Here is a tiny trained network, its code and every weight. The questions are about switching its units off for an input and a class, where a switched-off unit gives its printed mean instead of its output.

import numpy as np


def w(rows, s, z=0):
    codes = np.array(rows[::2]) - 128.0
    scale = np.full(codes.shape[1], s)
    scale[-1] = z or s
    return codes * scale


def f(y):
    return y / 2 * (1 + np.tanh(0.7978845608 * (y + 0.044715 * y**3)))


def log_softmax(a):
    a = a - a.max(-1, keepdims=True)
    return a - np.log(np.exp(a).sum(-1, keepdims=True))


def net(x, mask):
    res = np.array(x, float).reshape(1, 8) / 4 @ E
    y = f(res @ A[0][:, :-1].T + A[0][:, -1])
    res = res + np.where(mask, y, B[0][:, -1]) @ B[0][:, :-1]
    return log_softmax(res[-1] @ U[:, :-1].T + U[:, -1])


A, B = {}, {}
E = w([
[204,94,156,64,207],'x0',
[200,84,53,227,157],'x1',
[87,50,185,68,160],'x2',
[171,66,103,213,86],'x3',
[134,194,188,46,150],'x4',
[111,170,89,210,230],'x5',
[73,115,2,43,138],'x6',
[133,191,136,181,153],'x7',
],0.0072)
A[0] = w([
[192,148,132,166,104,143],'N0',
[178,157,103,106,116,216],'N1',
[147,111,173,125,139,145],'N2',
[178,110,156,192,173,168],'N3',
[145,121,57,87,115,167],'N4',
[136,126,113,157,118,230],'N5',
[196,173,86,128,185,97],'N6',
[87,138,108,63,174,121],'N7',
[62,143,193,76,125,129],'N8',
[113,145,66,121,97,246],'N9',
[239,176,135,146,155,195],'N10',
[179,126,220,108,97,113],'N11',
[100,154,165,139,75,172],'N12',
[106,165,133,94,208,176],'N13',
[171,182,148,127,131,178],'N14',
[161,95,103,148,123,200],'N15',
[133,115,102,128,89,205],'N16',
[73,56,85,158,74,220],'N17',
[175,218,80,148,135,219],'N18',
[99,112,56,142,165,172],'N19',
[249,144,71,149,128,161],'N20',
[105,157,126,96,74,255],'N21',
[158,88,77,105,158,107],'N22',
[133,95,124,176,147,224],'N23',
[153,135,160,111,150,139],'N24',
[181,134,158,115,145,108],'N25',
[127,163,103,74,179,168],'N26',
[167,110,93,166,104,169],'N27',
],0.014,0.004)
B[0] = w([
[114,111,170,184,116,191],'N0',
[199,176,185,159,231,184],'N1',
[127,148,114,188,63,176],'N2',
[155,35,105,219,77,219],'N3',
[149,133,172,89,205,213],'N4',
[135,91,158,98,141,180],'N5',
[160,99,74,138,112,193],'N6',
[117,151,42,110,157,220],'N7',
[60,154,136,115,146,255],'N8',
[145,103,141,16,156,222],'N9',
[68,81,188,220,163,232],'N10',
[121,147,136,163,95,243],'N11',
[76,126,177,92,90,194],'N12',
[113,195,72,152,140,221],'N13',
[140,155,162,190,182,190],'N14',
[253,108,160,126,172,191],'N15',
[160,89,175,62,152,178],'N16',
[123,103,146,67,124,242],'N17',
[101,103,160,114,203,236],'N18',
[152,128,162,92,152,217],'N19',
[132,79,131,153,247,238],'N20',
[95,183,137,56,122,228],'N21',
[140,108,145,121,155,185],'N22',
[153,59,124,101,74,197],'N23',
[174,194,120,181,126,172],'N24',
[152,117,116,172,133,172],'N25',
[155,198,69,141,238,215],'N26',
[142,83,130,118,152,203],'N27',
],0.0066,0.0088)
U = w([
[159,96,155,202,57,131],'0',
[136,196,237,204,102,61],'1',
[179,138,143,131,161,253],'2',
[102,237,25,173,187,101],'3',
[45,106,127,98,58,114],'4',
[143,83,74,249,141,38],'5',
],0.011,0.0032)

Each question gives the input, the list of numbers given to net, and the class t.
The units are the neurons (one row each of A and B). Each row of codes is followed by its name. A weight is (code - 128) times the scale printed after its matrix; where a second scale follows, it is the last column's (A, B and U).
mask holds one flag per neuron, in row order. A switched-off neuron (its flag False) gives its mean, the last column of its row in B, instead of its output. The means were averaged over made-up inputs and are rounded, as every weight is.
A unit's drop is (log p(t) with every unit on - log p(t) with that unit switched off) / (log p(t) with every unit on - log p(t) with every unit switched off).
The circuit of an input: a set's keep is (log p(t) with only the set's units on - log p(t) with every unit switched off) / (log p(t) with every unit on - log p(t) with every unit switched off). Starting from the 12 units with the biggest drops (on a tie, the unit counted first), units are removed one at a time, each time the one whose removal leaves the highest keep (on an exact tie, the one counted first), for as long as the keep stays at least 0.8.
units of the circuit, in order: the units of the circuit, biggest drop first
most important unit: the unit with the biggest drop
top k neurons: the k neurons with the biggest drops, biggest first
drop of u: that unit's drop, to one decimal
input [-8,8,-8,-7,4,4,-1,-6], class 5: units of the circuit, in order	N10, N8
input [1,-3,7,0,-2,-8,-7,-2], class 4: units of the circuit, in order	N1, N8
input [7,3,6,2,5,-2,8,-5], class 3: units of the circuit, in order	N7, N26
input [-1,2,-6,8,6,0,-4,-5], class 5: units of the circuit, in order	N20, N3
input [-2,-2,-5,3,-5,-8,8,-4], class 2: most important unit	N4
input [6,0,3,6,5,8,3,5], class 5: units of the circuit, in order	N3, N10
input [-3,-5,-8,2,5,8,-3,1], class 1: units of the circuit, in order	N7, N10
input [8,8,-1,-3,5,0,5,2], class 3: top 2 neurons	N26, N13
input [-6,-4,-2,-8,-1,-1,-4,3], class 4: top 2 neurons	N12, N1
input [6,1,0,-2,3,3,-7,-3], class 5: drop of N3	0.2
input [4,-3,-6,-7,-7,4,-4,0], class 5: drop of N10	0.1
input [6,6,-2,-2,0,-7,-1,-4], class 5: drop of N9	0.2
input [-2,3,4,3,0,5,-4,-5], class 0: drop of N7	0.1
input [6,-1,1,-7,-7,2,-2,2], class 3: most important unit	N13
